114  85 144
157  75  91
 77 177 133
 43 147  60
108 138  47
->
144  75  77

 77 116  68 116 113
 36  94 122 100  41
 46 111  45 116  99
105 107 156 103  83
190 139 111 123 188
->
113 100  45 107 190

161 145
 55  66
130 134
->
145  55

124  96 199  87 153
108 121  87 185 140
->
153 185

133 134 132 128
205 122 124 133
 96 121 123 126
->
128 124 121

170 116  75 164 123
174 118  89 146 197
->
123 146
---
121 182  90 107 153 110  57 165 110 126 137  97 172  79  67
125  84 145  95  97 133 133 139  79  91 185  35  99 128 160
 74 108 112 103 144 126 138 160 195  75 118 160 133 148 120
->
 79  67 121 182  90 107 153 110  57 165 110 126 137  97 172
128 160 125  84 145  95  97 133 133 139  79  91 185  35  99
148 120  74 108 112 103 144 126 138 160 195  75 118 160 133

 99 158 172 119 133 129  88 134
 61 142 100 162 174 137 160 117
155  94 201 106 101 142 107 221
190 108 199  79  76 133  90 195
117 116  91 110 124 119 137  73
206 140  72 165 125 119 164  98
197 151  72 172 132 120 163  95
198 147  76 169 131 122 163  99
150 124  43 136 131 116 173  55
169 126  40 137 124 115 174  55
 74 124  91 148 158 130 157 111
->
 88 134  99 158 172 119 133 129
160 117  61 142 100 162 174 137
107 221 155  94 201 106 101 142
 90 195 190 108 199  79  76 133
137  73 117 116  91 110 124 119
164  98 206 140  72 165 125 119
163  95 197 151  72 172 132 120
163  99 198 147  76 169 131 122
173  55 150 124  43 136 131 116
174  55 169 126  40 137 124 115
157 111  74 124  91 148 158 130

 67  70 126 117 184 180  94 140 151 167 120
154 154 129 133 103 106 143 122 118 110 131
130  94 122 123 152 110 125 179  92 165 144
 81  57 122 116 189 156  99 174 120 186 133
214 189 128 141  64  45 174 142  75  95 148
->
167 120  67  70 126 117 184 180  94 140 151
110 131 154 154 129 133 103 106 143 122 118
165 144 130  94 122 123 152 110 125 179  92
186 133  81  57 122 116 189 156  99 174 120
 95 148 214 189 128 141  64  45 174 142  75

 89 128 129  83 152 133 138 130
110 131  78 105 131 137 124 135
161 128  51 150 118 118  98 124
152 130 104 162 110 133 124 131
157 134  94 160  95 107 128 137
110 127  83  96 151 142 116 126
142 125 174 144 121 113 132 123
165 127  71 150 120 113  99 123
126 134  56 116 125 107 120 136
->
138 130  89 128 129  83 152 133
124 135 110 131  78 105 131 137
 98 124 161 128  51 150 118 118
124 131 152 130 104 162 110 133
128 137 157 134  94 160  95 107
116 126 110 127  83  96 151 142
132 123 142 125 174 144 121 113
 99 123 165 127  71 150 120 113
120 136 126 134  56 116 125 107

100 178 162
138 185 102
147 155 168
 93 193 134
 89 184 161
168 152 150
162 158 141
163 168 115
112 196 103
115 165 180
->
178 162 100
185 102 138
155 168 147
193 134  93
184 161  89
152 150 168
158 141 162
168 115 163
196 103 112
165 180 115

118 129  90
121 123  92
142 114 160
 91 206 101
110 165 111
130  99  95
118 128  92
121 123  92
121 122  92
137 131 165
->
129  90 118
123  92 121
114 160 142
206 101  91
165 111 110
 99  95 130
128  92 118
123  92 121
122  92 121
131 165 137

181 149 184
131  99 207
->
149 184 181
 99 207 131

185  73 130 139  69 121 146
185  75 129 134  66 124 145
186  81 127 124  60 131 144
186  77 128 130  64 126 145
186  79 127 128  63 128 144
184  71 130 140  70 119 147
186  73 129 136  68 122 146
186  80 127 127  61 129 144
185  69 131 145  74 117 147
185  70 131 143  72 118 147
186  76 128 132  64 126 146
->
121 146 185  73 130 139  69
124 145 185  75 129 134  66
131 144 186  81 127 124  60
126 145 186  77 128 130  64
128 144 186  79 127 128  63
119 147 184  71 130 140  70
122 146 186  73 129 136  68
129 144 186  80 127 127  61
117 147 185  69 131 145  74
118 147 185  70 131 143  72
126 146 186  76 128 132  64

 92 173 127  79 162 147  88 139 168
 88  77  72  81  98 108 131 183 175
 91 108 161 182 154 111  89  83 102
 91 165 127  80 158 140  90 148 152
162 177 160 119  93  93  91 108 140
196 109  77  97 162 179 100  82 110
117 157 177 186 205 185 159 112 106
->
139 168  92 173 127  79 162 147  88
183 175  88  77  72  81  98 108 131
 83 102  91 108 161 182 154 111  89
148 152  91 165 127  80 158 140  90
108 140 162 177 160 119  93  93  91
 82 110 196 109  77  97 162 179 100
112 106 117 157 177 186 205 185 159
---
 68 107
 88  78
 88 221
198 185
->
68 78

 40 179 156 146  54
150  61 163 181  43
193  40 136 190 154
->
 40  61 136

172 110 144 187
196  80  87  78
->
172  80

181 139
194 176
 51 129
->
181 176

 54  81 111
121 103 138
125 171  99
->
 54 103  99

 51 134  67  67  38
 65  49 147  69 154
->
51 49

112 194 118 133
 94 212 105 145
128 184 140 104
 96 211 108 140
105 201 113 138
->
112 212 140 140

155 120 101  65 143
146  94 104  99 140
141 106 108  87 141
139 114 117 120 132
198 118  84  94 130
->
155  94 108 120 130

163 131 214 119
199 162 212  44
119 137 126 112
127 121 179 159
->
163 162 126 159
